Below is a small trained network, with its code and all its weights. Each question gives an input and a class and asks what happens when units are switched off, that is, made to give their printed mean instead of their output.

import numpy as np


def w(rows, s, z=0):
    codes = np.array(rows[::2]) - 128.0
    scale = np.full(codes.shape[1], s)
    scale[-1] = z or s
    return codes * scale


def f(y):
    return np.maximum(y, 0)


def log_softmax(a):
    a = a - a.max(-1, keepdims=True)
    return a - np.log(np.exp(a).sum(-1, keepdims=True))


def net(x, mask):
    res = np.array(x, float).reshape(1, 6) / 4 @ E
    y = f(res @ A[0][:, :-1].T + A[0][:, -1])
    res = res + np.where(mask, y, B[0][:, -1]) @ B[0][:, :-1]
    return log_softmax(res[-1] @ U[:, :-1].T + U[:, -1])


A, B = {}, {}
E = w([
[193,152,190,129,146,45,189,152,187,52,160],'x0',
[138,73,155,94,124,151,130,246,89,130,207],'x1',
[84,130,83,105,238,87,135,88,58,75,152],'x2',
[127,191,146,196,126,155,36,198,81,48,108],'x3',
[155,166,67,114,104,75,223,184,48,174,55],'x4',
[119,60,62,168,122,204,233,134,141,44,85],'x5',
],0.011)
A[0] = w([
[112,68,122,69,201,109,120,175,52,94,183,66],'neuron 1',
[156,46,75,176,152,174,160,143,143,63,95,54],'neuron 2',
[119,114,69,182,118,164,170,119,177,68,98,47],'neuron 3',
[122,190,145,209,121,143,101,189,86,87,127,2],'neuron 4',
[145,154,147,116,125,82,72,156,110,146,140,76],'neuron 5',
[166,168,186,105,138,110,196,167,194,89,164,120],'neuron 6',
[80,82,178,184,145,154,87,79,214,128,168,37],'neuron 7',
[104,156,90,130,205,90,126,60,115,101,105,157],'neuron 8',
[151,167,108,117,113,94,169,150,84,150,59,96],'neuron 9',
[136,198,142,116,106,77,87,81,135,184,131,70],'neuron 10',
[142,124,124,148,133,110,109,138,117,154,127,46],'neuron 11',
[165,140,91,84,108,105,163,137,83,142,111,40],'neuron 12',
[139,166,137,109,154,79,144,139,179,80,95,89],'neuron 13',
[107,187,157,80,168,114,118,101,76,139,170,86],'neuron 14',
[195,135,185,167,2,173,110,148,217,196,71,25],'neuron 15',
[165,91,162,116,56,168,140,201,122,156,193,163],'neuron 16',
[44,118,84,137,112,211,87,129,93,201,112,104],'neuron 17',
[115,91,147,105,123,154,98,123,157,84,164,62],'neuron 18',
[135,62,125,25,132,115,188,85,171,183,152,29],'neuron 19',
[173,152,164,158,144,75,160,141,160,73,148,37],'neuron 20',
[160,75,143,89,109,128,127,191,104,132,164,64],'neuron 21',
[139,201,122,183,94,111,125,39,181,130,55,109],'neuron 22',
[124,77,133,106,173,122,76,83,142,75,153,130],'neuron 23',
[146,189,137,81,159,104,64,152,161,184,151,23],'neuron 24',
[119,179,81,137,107,52,167,199,84,158,78,64],'neuron 25',
[153,174,119,183,124,148,71,157,86,62,102,130],'neuron 26',
],0.012,0.0056)
B[0] = w([
[179,78,106,142,214,165,129,101,136,122,114,228],'neuron 1',
[91,134,179,177,84,67,175,162,59,138,146,233],'neuron 2',
[109,81,184,140,102,99,161,151,90,107,108,217],'neuron 3',
[91,122,73,125,75,58,123,88,187,202,131,197],'neuron 4',
[120,110,149,157,104,116,153,129,111,130,126,188],'neuron 5',
[138,160,113,93,116,147,82,92,70,154,107,225],'neuron 6',
[80,187,146,136,139,162,110,202,168,111,112,231],'neuron 7',
[185,105,98,127,190,144,150,91,137,106,149,233],'neuron 8',
[83,172,155,142,152,174,97,178,174,90,154,207],'neuron 9',
[132,73,165,192,95,101,130,153,94,109,131,207],'neuron 10',
[110,123,137,131,133,121,122,123,116,115,125,137],'neuron 11',
[79,164,147,123,149,162,132,163,155,132,135,182],'neuron 12',
[127,131,97,74,117,127,111,115,93,109,129,183],'neuron 13',
[126,118,141,138,108,137,193,133,105,120,149,200],'neuron 14',
[162,153,94,155,189,159,206,57,117,85,201,251],'neuron 15',
[186,104,96,134,173,150,140,149,127,118,63,224],'neuron 16',
[157,163,135,67,86,140,54,89,72,119,143,236],'neuron 17',
[92,151,151,136,126,154,113,160,155,114,103,187],'neuron 18',
[76,124,93,121,53,77,122,76,186,216,161,226],'neuron 19',
[125,161,131,64,77,153,92,99,83,128,128,197],'neuron 20',
[142,73,129,123,122,150,122,153,140,124,64,188],'neuron 21',
[175,51,96,102,160,174,111,181,132,147,11,229],'neuron 22',
[110,181,149,152,146,164,140,140,146,125,115,218],'neuron 23',
[88,94,174,170,92,106,166,150,82,120,131,199],'neuron 24',
[114,177,186,135,134,163,119,153,166,100,122,221],'neuron 25',
[116,122,69,117,106,89,166,71,190,179,135,218],'neuron 26',
],0.012,0.016)
U = w([
[84,86,229,195,81,81,198,164,48,98,114,87],'0',
[64,242,198,135,163,178,110,190,235,84,107,94],'1',
[88,122,79,108,75,68,152,74,254,189,121,142],'2',
[155,140,106,142,243,154,209,64,117,70,152,255],'3',
[135,190,141,21,85,157,36,93,15,104,104,99],'4',
[172,28,118,117,184,160,123,171,159,114,32,133],'5',
[177,134,108,111,169,128,135,131,131,56,123,182],'6',
[144,166,160,99,120,32,97,142,137,72,204,89],'7',
],0.0091,0.008)

Each question gives the input, the list of numbers given to net, and the class t.
The units are the neurons (one row each of A and B). Each row of codes is followed by its name. A weight is (code - 128) times the scale printed after its matrix; where a second scale follows, it is the last column's (A, B and U).
mask holds one flag per neuron, in row order. A switched-off neuron (its flag False) gives its mean, the last column of its row in B, instead of its output. The means were averaged over made-up inputs and are rounded, as every weight is.
A unit's drop is (log p(t) with every unit on - log p(t) with that unit switched off) / (log p(t) with every unit on - log p(t) with every unit switched off).
The circuit of an input: a set's keep is (log p(t) with only the set's units on - log p(t) with every unit switched off) / (log p(t) with every unit on - log p(t) with every unit switched off). Starting from the 12 units with the biggest drops (on a tie, the unit counted first), units are removed one at a time, each time the one whose removal leaves the highest keep (on an exact tie, the one counted first), for as long as the keep stays at least 0.8.
circuit, biggest first: the units of the circuit, biggest drop first
top k neurons: the k neurons with the biggest drops, biggest first
drop of u: that unit's drop, to one decimal
input [-8,2,0,3,7,6], class 4: circuit, biggest first -> [neuron 17]
input [0,3,1,2,-8,8], class 0: top 3 neurons -> [neuron 2; neuron 3; neuron 9]
input [-2,6,6,8,8,5], class 1: top 3 neurons -> [neuron 25; neuron 9; neuron 19]
input [-8,-8,8,-1,2,8], class 0: top 2 neurons -> [neuron 2; neuron 3]
input [4,7,-4,2,-2,0], class 5: top 2 neurons -> [neuron 16; neuron 21]
input [-4,8,-2,-8,8,-2], class 1: top 3 neurons -> [neuron 25; neuron 9; neuron 12]
input [-6,-3,-7,0,7,0], class 1: top 2 neurons -> [neuron 9; neuron 25]
input [7,-3,-7,3,-3,-1], class 3: top 2 neurons -> [neuron 15; neuron 17]
input [-5,-6,1,-4,-3,0], class 5: top 4 neurons -> [neuron 22; neuron 6; neuron 20; neuron 8]
input [-1,0,-7,-5,-2,7], class 0: top 3 neurons -> [neuron 2; neuron 3; neuron 8]
input [2,-4,-6,5,4,1], class 3: top 2 neurons -> [neuron 15; neuron 19]
input [-4,-5,3,-4,2,1], class 5: top 3 neurons -> [neuron 15; neuron 22; neuron 26]
input [4,3,-7,7,-5,-1], class 2: top 2 neurons -> [neuron 4; neuron 26]
input [7,-1,5,7,8,3], class 1: circuit, biggest first -> [neuron 25]
input [0,4,3,5,-2,-4], class 2: drop of neuron 26 -> 0.4
input [-2,8,6,-6,-7,-6], class 5: drop of neuron 9 -> 0.6
input [-7,-6,3,8,-1,-6], class 2: drop of neuron 4 -> 0.4
